Moves between nodes:
Q239: §>Q738, &>Q926, !>Q609, +>Q888
Q73: §>Q381, &>Q569, !>Q866, +>Q119
Q336: §>Q670, &>Q646, !>Q964, +>Q142
Q131: §>Q972, &>Q462, !>Q381, +>Q866
Q872: §>Q679, &>Q74, !>Q738, +>Q609
Q830: §>Q515, &>Q396, !>Q194, +>Q919
Q36: §>Q462, &>Q609, !>Q569, +>Q872
Q502: §>Q440, &>Q964, !>Q544, +>Q758
Q140: §>Q219, &>Q598, !>Q229, +>Q99
Q569: §>Q36, &>Q293, !>Q679, +>Q738
Q99: §>Q324, &>Q950, !>Q261, +>Q598
Q926: §>Q454, &>Q544, !>Q890, +>Q222
Q55: §>Q243, &>Q194, !>Q335, +>Q828
Q598: §>Q175, &>Q163, !>Q566, +>Q950
Q670: §>Q758, &>Q562, !>Q336, +>Q246
Q454: §>Q74, &>Q502, !>Q926, +>Q220
Q632: §>Q315, &>Q140, !>Q644, +>Q700
Q544: §>Q502, &>Q246, !>Q20, +>Q670
Q515: §>Q828, &>Q664, !>Q830, +>Q116
Q440: §>Q222, &>Q336, !>Q502, +>Q20
Q758: §>Q20, &>Q781, !>Q670, +>Q964
Q462: §>Q119, &>Q239, !>Q36, +>Q679
Q567: §>Q335, &>Q919, !>Q828, +>Q830
Q113: §>Q950, &>Q567, !>Q210, +>Q243
Q644: §>Q632, &>Q229, !>Q570, +>Q815
Q28: §>Q919, &>Q131, !>Q664, +>Q951
Q20: §>Q544, &>Q142, !>Q758, +>Q336
Q562: §>Q781, &>Q644, !>Q646, +>Q156
Q335: §>Q55, &>Q116, !>Q567, +>Q515
Q396: §>Q664, &>Q73, !>Q951, +>Q972
Q781: §>Q142, &>Q632, !>Q562, +>Q380
Q566: §>Q598, &>Q243, !>Q276, +>Q113
Q116: §>Q194, &>Q300, !>Q919, +>Q664
Q194: §>Q830, &>Q951, !>Q116, +>Q28
Q324: §>Q229, &>Q276, !>Q99, +>Q175
Q950: §>Q276, &>Q335, !>Q113, +>Q163
Q220: §>Q890, &>Q758, !>Q222, +>Q502
Q243: §>Q163, &>Q830, !>Q55, +>Q567
Q815: §>Q700, &>Q261, !>Q219, +>Q229
Q142: §>Q246, &>Q315, !>Q781, +>Q646
Q866: §>Q73, &>Q679, !>Q17, +>Q462
Q738: §>Q872, &>Q454, !>Q239, +>Q293
Q964: §>Q336, &>Q380, !>Q246, +>Q781
Q300: §>Q951, &>Q17, !>Q972, +>Q381
Q890: §>Q926, &>Q20, !>Q220, +>Q440
Q74: §>Q888, &>Q440, !>Q454, +>Q890
Q381: §>Q131, &>Q36, !>Q73, +>Q17
Q210: §>Q113, &>Q828, !>Q163, +>Q55
Q828: §>Q567, &>Q28, !>Q515, +>Q194
Q17: §>Q866, &>Q872, !>Q119, +>Q36
Q609: §>Q239, &>Q890, !>Q293, +>Q74
Q219: §>Q815, &>Q175, !>Q140, +>Q324
Q175: §>Q261, &>Q210, !>Q598, +>Q276
Q380: §>Q646, &>Q700, !>Q156, +>Q632
Q261: §>Q99, &>Q113, !>Q175, +>Q566
Q646: §>Q562, &>Q570, !>Q380, +>Q315
Q679: §>Q569, &>Q888, !>Q872, +>Q239
Q664: §>Q28, &>Q381, !>Q396, +>Q300
Q919: §>Q116, &>Q972, !>Q28, +>Q396
Q951: §>Q396, &>Q866, !>Q300, +>Q131
Q700: §>Q570, &>Q99, !>Q815, +>Q140
Q246: §>Q964, &>Q156, !>Q142, +>Q562
Q119: §>Q17, &>Q738, !>Q462, +>Q569
Q229: §>Q140, &>Q566, !>Q324, +>Q261
Q276: §>Q566, &>Q55, !>Q950, +>Q210
Q293: §>Q609, &>Q220, !>Q888, +>Q454
Q888: §>Q293, &>Q222, !>Q74, +>Q926
Q972: §>Q300, &>Q119, !>Q131, +>Q73
Q315: §>Q156, &>Q219, !>Q632, +>Q570
Q222: §>Q220, &>Q670, !>Q440, +>Q544
Q156: §>Q380, &>Q815, !>Q315, +>Q644
Q570: §>Q644, &>Q324, !>Q700, +>Q219
Q163: §>Q210, &>Q515, !>Q243, +>Q335

The rows follow the links: the fewer symbols apart two nodes are, the more alike their rows tend to be.

Each row is also shifted at random along 9 hidden directions that mean nothing.

Rows with their nodes:
[ -7  -6  -2   7   1   1  -6 -10   2   8  -3  -5  -8  -6  -1   5   6   9  -1 -15   4   2   0   7   7   4 -14  -1   9  -1   6  -8  -3  -5   0  22   6  -1  21] | Q972
[  8  -6 -12  13  -4  -2  20   6   8  -2 -14  12 -16  12  -6  18 -15  -1  -1   7   0 -10  -7   3 -17 -10   4   5  -4  12   8  -4  15  -7   1 -16   5  -7  -9] | Q926
[  0  10 -14 -13   7  14  -3  18   0   5  10 -25  13  13   0  -6  -6  -9   2  15   3  -3   1 -10 -13  -5 -13 -12   1  21   9  -7 -15 -10  10 -10  17  11   6] | Q502
[ -1  -1  -5   3 -13  11 -12  13 -14  20  -2 -32  18   6   8   2  -3  -2  21  12   2  13   6  -2   2   3  -5  -3   5  22  15  -6 -24  -9  -5   8  14  -2   6] | Q156
[  1  -3 -13  -7  -7  -3  -1   5  -8   7 -13  12  10   7  10   1   8   5   7  17  -5  14   6   3   6  -6  19  18  -3  -3  -7  -1  -9 -21  -2  -2  10  -7  -8] | Q380
[  0  12  -2 -20  27   5   3  -4   0 -12  -2  15  -4  -1 -10 -12  11 -15  -2  12   0   2   9   8  -1   6   3   0 -13   9  -5  14   0  -6   1 -15 -15  13 -40] | Q566
[  4   0 -10   9   7   2  16   6  18   4  10 -33  -9   6  -5  17 -20   7   2   8  -6  -6  10  14  -7   9 -11 -13  -5  -2   7   5  14   4 -11 -10  -7  -3  11] | Q140
[  5   9   9  -5  19  12  -2  -4  20  -2  16 -24 -11  -1 -17  -7   5   9 -13  -7  -1  -9  -1  18  15   3 -22 -22   9  -5   2   8  -2   2   8   2   1  17  23] | Q569
[ -2  -6   9  13 -16  -6   1  -4 -13   7  -6 -15   3   1   4  10 -15  -2  10  -8  -6   1  -1  -8  -2  13  -1   5   2   7  11   8   2  19 -11  11  -7  -7   2] | Q175
[-10   2 -21  -5   5  -5  -7  -2  13   0  10 -10   2  -6  -8  12  -4  -5   2  10   8  -3  10 -14 -13   7   5  -8  -4  -2  -8  -5   0   0   5 -20  -2   2 -17] | Q515
[  3   1  24   9  -1  -9   2  -8 -25  -9   6  23   9   8   9 -20   2 -20 -20 -17 -11 -18 -27 -23 -12  -5  -1  13   3  -8 -12  11  14  18  10  -1  -3   3   0] | Q738
[ -6   7  -2  -3   8 -11   9 -11  -1  -1   9   4   0 -14  -2 -13   3 -14 -17   5 -12 -17   8  -7  26   7  -5   4   5 -21  -8  25   5   5   2   0  -4   8  -3] | Q194
[ -1 -15  -5  21 -28 -12   4  12  21   5 -25 -11  -9   7 -17  41 -23   5  15  21   3  -8   4  19  -6  -5  15   0   1  18  11  13   1  -1  -7 -12  20  -5 -29] | Q20
[  4  -4 -12  13 -25  -9  13   5  26  18   8 -32   2  -7   4  23 -22  23   7   1 -12  -1  18 -17  23  10   8   4  10  -8   9   7  10   6 -11  -4   3  -9  35] | Q815
[  5  -3  17  16 -16   9 -24  10 -15  20  30 -22  18   2   0  -9 -13  -8  12   5  -1  -5  -6 -13  -9  -4   3 -13   6 -13 -10  -5 -13  28  -6 -23  -5  -8   2] | Q336
[  6  13  11  -4  15  14  -2  12   8   1   8 -13   2   8 -17 -12   1  -2   5   9  -2  -6   2  14  -8  -7  -8 -25  -5  20   7   5  -5   4  -6  -8   2  12 -15] | Q964
[  3  10   4   1   6  10 -12   7   7  -4  17 -28  11  -1  -7  -1   3 -10   3  -2  13   1 -12 -22 -21  -1 -12 -29   2  21   3 -19  -6   3  15 -15  -1   9  -4] | Q462
[ -1  -4   1  17  -9   6   9  14 -11   3 -12 -13  10  10  17   9 -17  -7  17  -8   6   4  -8  -6 -39   0 -11  -3 -10  41  22 -20   7  -1 -13  21   5  -4  -7] | Q632
[  3 -19   6  25 -29  -2  -8   8  -8  15  10 -11  -2   9   6  19 -23   3  10  -5   5  -7 -10  -6 -11  -5   4   7  10 -14  -1  -9  -1  21  -5 -14   6 -23  22] | Q222
[ -8  -4  12  -5   5   0  -1   1  -5 -18  -6   5  -3   1  10   5   2   4  12 -30  20  13  -7  -1 -27   1 -11 -11  -9  23  15 -26   5  10  -4  32  -4  -9   9] | Q55
[ -1  11  14 -20   6   7 -16  -1  -9 -13   0   8  18 -16   6 -28  29 -10  -8  -4   9  13  -6  -9  23  -3  -4  -4   5   7  -2  -3 -22 -14  19  16   5  19  -7] | Q17
[ -6 -20  -9   0   5  12 -15  -9 -30   2  -8  17  -1  -9  28 -15   5   3  -9  -8  14  17  -8  35 -11  -2 -19  12  -3 -29 -12 -38 -18 -18   3  34  -5  -6  16] | Q381
[  8  12  -5   4  26  15  28   6  11  -4   8   7 -15  19  -3  -7 -16  -2 -15 -20  -5 -22 -12 -12 -41 -10 -25 -13  -9  31  17 -16  31   5  -2  -4  -3   9  17] | Q454
[ -8  -1 -12 -10  -2 -14  -2 -10  11  -7  -8  19  -1 -14   1   3   6   7  -6   1   1   4  10  -4  10   3  13   8  -2 -16 -10   0   3  -4   2   6  -1   0  -8] | Q830
[ -6 -17  13   1   5   0 -36 -12 -18  -9   0  38  -6  -6   4  -2  26   4   7 -11  24  21 -14  19 -25  -8  16   4  -8 -28 -31 -33 -11   0   5  -3 -14 -16 -24] | Q300

From each start, follow one symbol. Which node do you reach?
Answers are names.
new walk
[ -3 -10   2   7   3 -10  -3 -10 -12 -10 -15  22 -12 -11  -5   3   8 -10  -3  10   7   2  -4  27  -3  -2   4  -1  -8 -21 -13  -1  -3  -3  -1   3 -12  -8 -33]
& Q972
new walk
[  5  -1 -28  -6  23  26  -8   5   5  11  -6 -20 -15   9 -19   4 -10   0  -4  27   7   1   5  39 -20  -1 -20 -16  -5   8   4 -17 -19 -22   9 -18   0  14 -14]
! Q888
new walk
[ -3  -2  -7  22  -3  -1   1  -5  -4  12  32  -8   6  -7   8  -1 -12 -21 -13  -5  -2 -21  -9 -35 -14   4  -7   5   7 -18 -18  -4  14  13   6 -30  -7  -2   7]
! Q17
new walk
[ -6   6   3 -10   9   5   6  -2   2  -2  13 -13  -3  -1   8  -6  -1   8   2 -27   5   4   6 -12   3   7 -20  -9   3   8  16 -10   4  11  -4  24  -4  -3  40]
! Q55
new walk
[-11  -4  -6  -3 -17 -22   8 -10  13  -4 -11  10  -1 -12   6  12  -3  11  -3 -12  -4  -2  10 -17  20   7  10  15   6  -7   3  11  11   3  -2  19   8  -4  14]
& Q28
new walk
[  2  -7 -17  -4  -1  -7  -4   0  18   6  -5  23  -8   7  -4  14   7  27   6  10  -3  11  12  12  -2  -8  32  16  -7 -20 -20  -7   7 -15  -6 -22   2 -13  -4]
§ Q562
new walk
[  5  10   7 -17  14   9 -11  -7  -4  -4   1  17   3   2  -7 -25  15  -4 -16   2  -7  -5  -5   4  13  -4  -1   6   4  -5 -10  13  -8  -4  13  -6   0  19  -6]
§ Q239
new walk
[  0  10 -11 -30  18  15  -5  -5  -2   2   5   1   0 -10   9 -25  11  17  -3  -8   0  20  18   6  23   7 -10   0  -1  -9   5 -13 -15  -9   1  20 -11   6  30]
& Q335
new walk
[ -1  -3 -17  -1   8   3  16  -6  -7   9  10  -4 -11  -4   8  -3 -12  -1  -7   2  -7  -5  12   4  11   9 -12  10   0 -22  -1   2   5   2  -7  -1 -14  -9  23]
& Q567
new walk
[  6   8  27 -14  11   9 -14   5  -5 -17  12  33   3   6  -5 -22  22  -7   1 -11  10   4 -14  -7  -6 -16  14  -2  -3   4 -13  -2  -2   9   9 -17  -4   4 -16]
! Q220
new walk
[  8  10  22  -1  22  16   8   1 -21  -9   7  23  -3  10   0 -31   3 -25 -15  -8  -5 -17 -20   4 -13 -10 -17   0  -4  10   1   7   5   8   4  -3  -8  13 -13]
& Q440
new walk
[ -5  -4  10  -7 -11  -5 -24 -11   4  -4   0  23   6 -20   3  -6  26   5  -1  -5   7  12   1  -7  29  -1  19  15  10 -16 -18   3 -14  -6  12   1   3   4 -10]
& Q569
new walk
[  0 -11   7   3   5  -7  -3  -7  -7 -11  -6  23  -6   6   7   6  -5   6   2 -12   2   8  -6  14 -30   4  12   9 -16 -11 -12 -11  16  13 -10   1 -21 -12 -16]
§ Q99
new walk
[ -3  -1   4  -1  -7  -5 -25  -8   7   2   2  -4  -1 -11 -16   9  19  12  13  -5  11  14   3 -11  10   2  14 -15   7  -6  -6 -10 -13   3   5  -5  -3  -7  -3]
& Q381
new walk
[  2  -3  34  11   6   8  11   5 -27  -6   7   4  -4  10   4 -19  -7 -26  -9  -2  -4 -23 -16  33   5  -8 -26   4   4  -3   5  27  -2  15  -6  12   6   4  -2]
§ Q222
new walk
[  7   3  10   5   8  12 -12   6 -20  15  35  -8   9   7   0 -20  -1 -12   1  11  -6  -7  -4   1  -8  -6  -1  -8  -1 -28 -21   0  -7  16  -5 -31 -11  -7   2]
§ Q246
new walk
[ -6  12   3  -1  18   9  -3  -8  26   4   9 -16 -10  -5 -21   1  12   4  -3 -13   2 -10   7  -1  14   7 -18 -15  10  22  11  12   2  -3   4   2   8  20   5]
+ Q866
new walk
[ -1  -7 -24 -19 -13  -2  -9   8  -4   2 -10  14  14   2  16  -4   0  10  -4  22  -1  13   7   4   7 -10  19  20  -1 -21 -14 -13 -18 -23  10  -3  16  -3   7]
+ Q670
